Below are the code and all the weights of a small trained network. Each question names an input and a target symbol and asks about switching units off, where a switched-off unit gives its printed mean instead of its output.

import numpy as np


def w(rows, s, z=0):
    codes = np.array(rows[::2]) - 128.0
    scale = np.full(codes.shape[1], s)
    scale[-1] = z or s
    return codes * scale


def f(y):
    return y / 2 * (1 + np.tanh(0.7978845608 * (y + 0.044715 * y**3)))


def softmax(a):
    e = np.exp(a - a.max(-1, keepdims=True))
    return e / e.sum(-1, keepdims=True)


def log_softmax(a):
    a = a - a.max(-1, keepdims=True)
    return a - np.log(np.exp(a).sum(-1, keepdims=True))


def net(x, mask):
    ids = ['ΓΔΘΨαπστ'.index(c) for c in x.split()]
    T = len(ids)
    res = E[ids] + P[:T]
    u = 0
    for l in range(2):
        r = res
        for j in range(2):
            rows = slice(4 * j, 4 * j + 4)
            q, k, v = (r @ M[l][rows].T for M in (Q, K, V))
            z = softmax(np.where(np.tri(T) > 0, q @ k.T / 4**0.5, -1e9)) @ v
            o = O[l][rows]
            res = res + np.where(mask[u + j], z, o[:, -1]) @ o[:, :-1]
        u += 2
        y = f(res @ A[l][:, :-1].T + A[l][:, -1])
        res = res + np.where(mask[u : u + 12], y, B[l][:, -1]) @ B[l][:, :-1]
        u += 12
    return log_softmax(res[-1] @ U[:, :-1].T + U[:, -1])


Q, K, V, O, A, B = {}, {}, {}, {}, {}, {}
E = w([
[127,174,79,166,157,136,152,117,122],'Γ',
[71,132,58,145,97,89,252,116,139],'Δ',
[129,109,105,155,163,89,160,109,94],'Θ',
[147,173,198,126,46,101,138,31,93],'Ψ',
[96,141,148,48,177,153,163,14,41],'α',
[190,90,175,201,116,88,109,149,97],'π',
[60,155,177,191,124,83,71,174,137],'σ',
[48,52,154,54,80,87,105,171,176],'τ',
],0.019)
P = w([
[185,163,58,83,157,37,112,94,139],'0',
[171,165,160,134,112,60,178,171,147],'1',
[144,134,65,127,150,57,99,85,119],'2',
[167,101,127,103,211,72,139,68,196],'3',
[151,131,167,155,104,107,171,162,132],'4',
[118,95,73,148,138,89,98,79,101],'5',
[144,67,139,125,201,105,149,62,183],'6',
[128,98,182,171,92,142,173,156,121],'7',
[97,58,79,158,125,124,95,71,82],'8',
[124,33,154,139,194,148,150,55,169],'9',
[115,60,196,184,75,185,175,155,104],'10',
[71,17,82,175,112,155,86,61,60],'11',
[92,6,168,160,190,185,152,47,163],'12',
[125,53,204,169,83,173,176,182,85],'13',
],0.015)
Q[0] = w([
[136,137,88,109,79,126,101,141,73],'L0H1',
[85,92,54,164,140,60,101,7,91],'L0H1',
[116,91,153,146,139,113,144,89,154],'L0H1',
[153,125,207,110,163,126,182,170,172],'L0H1',
[117,143,102,172,128,128,143,102,106],'L0H2',
[156,159,122,116,106,163,137,177,115],'L0H2',
[118,114,136,138,127,90,137,97,116],'L0H2',
[114,140,89,114,89,122,100,151,75],'L0H2',
],0.019)
K[0] = w([
[169,188,139,67,125,94,142,61,137],'L0H1',
[100,107,183,158,97,201,143,52,89],'L0H1',
[91,56,159,121,107,166,103,144,118],'L0H1',
[124,88,102,153,171,90,109,253,137],'L0H1',
[116,126,96,189,145,174,133,96,129],'L0H2',
[183,165,99,109,161,77,140,154,148],'L0H2',
[135,92,159,135,116,153,143,108,73],'L0H2',
[160,218,115,80,116,67,131,60,126],'L0H2',
],0.017)
V[0] = w([
[107,151,181,47,216,131,130,185,2],'L0H1',
[71,109,46,139,202,138,151,188,137],'L0H1',
[119,69,123,119,213,161,151,224,59],'L0H1',
[125,175,156,122,80,118,108,34,159],'L0H1',
[125,144,76,170,32,112,91,195,134],'L0H2',
[133,131,134,30,139,65,97,203,56],'L0H2',
[135,169,62,180,164,226,225,70,153],'L0H2',
[96,108,126,132,124,131,84,168,81],'L0H2',
],0.005)
O[0] = w([
[106,109,183,55,115,13,13,121,88,106],'L0H1',
[134,122,146,69,229,54,115,237,80,3],'L0H1',
[136,154,212,92,238,60,127,194,111,43],'L0H1',
[131,173,125,164,74,206,96,56,181,209],'L0H1',
[141,124,151,131,199,135,127,179,183,44],'L0H2',
[124,132,169,154,116,169,69,47,254,99],'L0H2',
[118,157,21,169,113,112,1,81,44,62],'L0H2',
[144,157,204,147,199,126,117,115,113,112],'L0H2',
],0.0047,0.0029)
A[0] = w([
[145,236,64,154,167,184,148,227,66,95],'L0N1',
[56,124,118,147,85,145,81,201,185,127],'L0N2',
[86,189,105,2,147,157,149,64,59,112],'L0N3',
[187,120,118,120,149,138,105,109,134,118],'L0N4',
[140,152,63,78,234,197,61,118,112,88],'L0N5',
[77,221,173,131,95,83,220,200,84,2],'L0N6',
[168,92,104,162,252,130,175,76,127,100],'L0N7',
[127,154,168,128,161,175,78,72,152,94],'L0N8',
[127,147,181,29,192,133,138,115,111,126],'L0N9',
[127,140,169,95,122,158,204,76,128,105],'L0N10',
[66,182,89,160,111,106,168,177,95,130],'L0N11',
[90,115,16,93,230,125,137,137,86,20],'L0N12',
],0.009,0.0077)
B[0] = w([
[113,123,94,103,64,227,95,129,153,137],'L0N1',
[77,125,98,185,128,118,141,106,101,150],'L0N2',
[129,125,63,172,197,133,121,125,160,182],'L0N3',
[89,114,67,129,129,130,128,115,164,134],'L0N4',
[92,62,143,110,17,48,85,116,89,139],'L0N5',
[111,115,100,165,80,162,85,37,161,158],'L0N6',
[135,100,120,69,55,109,149,88,112,254],'L0N7',
[103,54,64,102,124,89,255,146,125,143],'L0N8',
[129,152,89,183,109,187,171,158,184,156],'L0N9',
[147,87,130,102,162,120,59,138,99,202],'L0N10',
[181,142,138,130,127,155,82,51,94,171],'L0N11',
[150,239,79,85,120,106,152,191,132,164],'L0N12',
],0.0093,0.0074)
Q[1] = w([
[96,193,123,163,106,181,86,194,75],'L1H1',
[112,153,141,123,158,130,56,166,172],'L1H1',
[104,188,64,248,112,68,106,108,41],'L1H1',
[127,144,96,92,116,175,84,197,162],'L1H1',
[154,153,135,134,68,165,124,203,153],'L1H2',
[137,97,156,100,137,98,175,160,142],'L1H2',
[117,135,126,97,199,141,3,144,153],'L1H2',
[138,151,197,124,65,195,187,106,163],'L1H2',
],0.012)
K[1] = w([
[169,222,111,69,104,86,145,120,192],'L1H1',
[144,168,77,96,123,79,108,141,231],'L1H1',
[208,206,93,116,144,90,167,49,61],'L1H1',
[126,162,100,137,134,91,125,136,199],'L1H1',
[223,130,106,130,69,92,127,157,199],'L1H2',
[64,142,145,126,113,68,145,204,127],'L1H2',
[138,183,126,122,194,103,78,73,234],'L1H2',
[148,140,159,131,12,133,136,166,126],'L1H2',
],0.011)
V[1] = w([
[194,93,130,99,150,167,133,116,121],'L1H1',
[170,186,140,232,168,114,108,111,107],'L1H1',
[174,113,106,179,119,90,78,161,178],'L1H1',
[1,199,169,120,141,141,150,107,122],'L1H1',
[134,88,127,122,121,135,110,167,89],'L1H2',
[131,97,116,142,141,134,106,151,100],'L1H2',
[166,114,73,131,157,151,120,159,140],'L1H2',
[85,135,120,124,184,140,141,91,135],'L1H2',
],0.0089)
O[1] = w([
[70,185,91,169,120,91,129,126,71,125],'L1H1',
[210,128,141,160,212,150,146,125,2,150],'L1H1',
[74,39,175,137,147,195,132,128,59,130],'L1H1',
[164,133,103,81,135,140,62,61,213,2],'L1H1',
[139,175,96,133,146,94,136,131,153,99],'L1H2',
[141,137,163,105,162,117,147,99,151,127],'L1H2',
[111,165,153,136,143,140,133,48,107,81],'L1H2',
[80,174,177,139,193,117,130,25,112,138],'L1H2',
],0.0076,0.0054)
A[1] = w([
[57,68,118,128,177,227,117,86,137,10],'L1N1',
[154,146,153,179,122,246,109,114,71,110],'L1N2',
[168,111,222,137,142,185,173,227,151,21],'L1N3',
[246,152,93,9,178,89,143,107,141,62],'L1N4',
[78,186,152,133,250,100,126,203,141,230],'L1N5',
[201,173,249,195,62,170,87,138,143,4],'L1N6',
[159,153,150,226,144,178,56,233,164,26],'L1N7',
[122,228,182,145,106,254,95,184,161,187],'L1N8',
[125,113,153,124,157,159,172,71,109,155],'L1N9',
[136,143,105,71,117,99,96,129,217,80],'L1N10',
[86,192,15,51,148,185,114,70,144,9],'L1N11',
[229,199,103,176,133,131,179,156,129,3],'L1N12',
],0.0081,0.0053)
B[1] = w([
[193,131,131,95,91,107,169,183,133,205],'L1N1',
[159,122,94,82,156,58,150,104,198,232],'L1N2',
[51,241,86,108,78,148,153,132,185,184],'L1N3',
[49,203,134,134,175,168,97,183,185,196],'L1N4',
[164,170,89,112,69,187,56,231,254,142],'L1N5',
[57,160,99,11,54,140,34,102,63,180],'L1N6',
[56,163,202,153,181,205,180,50,131,156],'L1N7',
[61,113,105,107,249,18,154,212,82,141],'L1N8',
[124,143,135,145,132,162,52,170,137,254],'L1N9',
[215,171,228,151,80,44,143,78,153,191],'L1N10',
[118,86,242,85,118,143,99,118,101,221],'L1N11',
[122,172,178,123,137,188,211,63,183,154],'L1N12',
],0.0082,0.0071)
U = w([
[170,160,156,44,68,115,64,155,86,57],'Γ',
[124,210,172,96,111,177,177,108,121,73],'Δ',
[99,190,25,35,191,2,166,138,152,145],'Θ',
[127,105,18,159,103,176,149,31,193,127],'Ψ',
[40,135,200,122,193,72,87,44,110,91],'α',
[223,120,234,159,150,106,224,185,46,204],'π',
[153,154,141,145,174,178,49,190,175,255],'σ',
[144,142,176,89,128,65,143,98,180,62],'τ',
],0.0052,0.0056)

Each question gives the input, a string of symbols that net reads in full, and the target symbol t.
The units are the heads (4 rows each of Q, K, V and O) and the neurons (one row each of A and B). Each row of codes is followed by its name. A weight is (code - 128) times the scale printed after its matrix; where a second scale follows, it is the last column's (O, A, B and U).
mask holds one flag per unit, layer by layer, with each layer's heads first. A switched-off unit (its flag False) gives its mean, the last column of its rows in O or B, instead of its output. The means were averaged over made-up inputs and are rounded, as every weight is.
A unit's drop is (log p(t) with every unit on - log p(t) with that unit switched off) / (log p(t) with every unit on - log p(t) with every unit switched off).
The circuit of an input: a set's keep is (log p(t) with only the set's units on - log p(t) with every unit switched off) / (log p(t) with every unit on - log p(t) with every unit switched off). Starting from the 12 units with the biggest drops (on a tie, the unit counted first), units are removed one at a time, each time the one whose removal leaves the highest keep (on an exact tie, the one counted first), for as long as the keep stays at least 0.8.
units of the circuit, in order: the units of the circuit, biggest drop first
unit that matters most: the unit with the biggest drop
k most important neurons: the k neurons with the biggest drops, biggest first
top k neurons in layer l: the k neurons of layer l with the biggest drops, biggest first
which heads matter: for each layer, one digit per head in row order, 1 if its drop is at least 0.15 and else 0, layers parted by /
input σ Θ Ψ Θ τ π τ Ψ π α π Γ, target α: units of the circuit, in order -> L1H2; L0N3
input Θ Θ Θ Θ τ, target τ: units of the circuit, in order -> L1H1; L1N10
input Θ τ π α, target τ: which heads matter -> 01 / 10
input Θ Ψ π Δ, target π: units of the circuit, in order -> L1H1
input Ψ Θ Ψ Δ Ψ, target Γ: which heads matter -> 00 / 00
input α π Θ Δ Θ Θ π π τ, target α: units of the circuit, in order -> L0N3; L1H2
input Γ Θ Γ π Ψ Θ Θ σ Θ Ψ, target σ: which heads matter -> 00 / 10
input π π π α, target π: which heads matter -> 00 / 10
input Θ Δ Ψ Ψ Ψ π τ Ψ Θ Δ Θ σ, target Ψ: which heads matter -> 10 / 00
input Ψ Ψ π Γ Θ Θ Θ τ Δ Θ, target τ: which heads matter -> 00 / 10
input π π α, target α: which heads matter -> 01 / 01
input π π Δ Γ Ψ Δ π σ, target α: which heads matter -> 00 / 00
input Θ π τ α Θ Θ Θ α Δ, target α: 2 most important neurons -> L0N3; L1N11
input Θ Θ Θ Θ Θ Δ, target Δ: unit that matters most -> L0N12
input τ α σ, target α: which heads matter -> 11 / 01
input Δ Θ τ Ψ, target τ: units of the circuit, in order -> L1H1; L1N10; L0H2
input Γ Θ Γ Θ τ π Ψ, target τ: units of the circuit, in order -> L0H2; L1H1; L1N10; L0N2
input Θ σ Ψ τ τ Θ τ Ψ τ Γ Δ, target Ψ: units of the circuit, in order -> L0N6; L0N11
input π π π Ψ π Ψ Θ τ Θ σ α π Γ α, target σ: 2 most important neurons -> L1N5; L0N3
input Θ Ψ Δ Δ, target Ψ: units of the circuit, in order -> L0H1
input Θ τ σ τ Θ α Θ Δ τ Δ α, target σ: 2 most important neurons -> L0N3; L1N5
input Δ Γ Θ τ α σ Δ, target σ: top 2 neurons in layer 1 -> L1N4; L1N9
input τ Γ Δ π Δ π Γ τ Δ Δ α Θ, target α: units of the circuit, in order -> L1H2; L0N3; L0H1
input σ π Θ τ σ τ Θ π Θ Γ, target π: units of the circuit, in order -> L1H1; L0N7
input Θ Θ Θ Θ Θ α Γ σ π, target α: units of the circuit, in order -> L0N3; L1H2
input Θ Γ Δ Δ Ψ τ Θ τ Γ σ, target τ: units of the circuit, in order -> L0H2; L1H1; L1N10
input π Θ Ψ Ψ Θ π Ψ Θ τ, target Ψ: unit that matters most -> L0H1
input Θ Γ π π π Θ, target Θ: units of the circuit, in order -> L0H1; L0N12
input Δ σ τ π Ψ α Θ Θ Θ, target α: units of the circuit, in order -> L1H2; L0N3
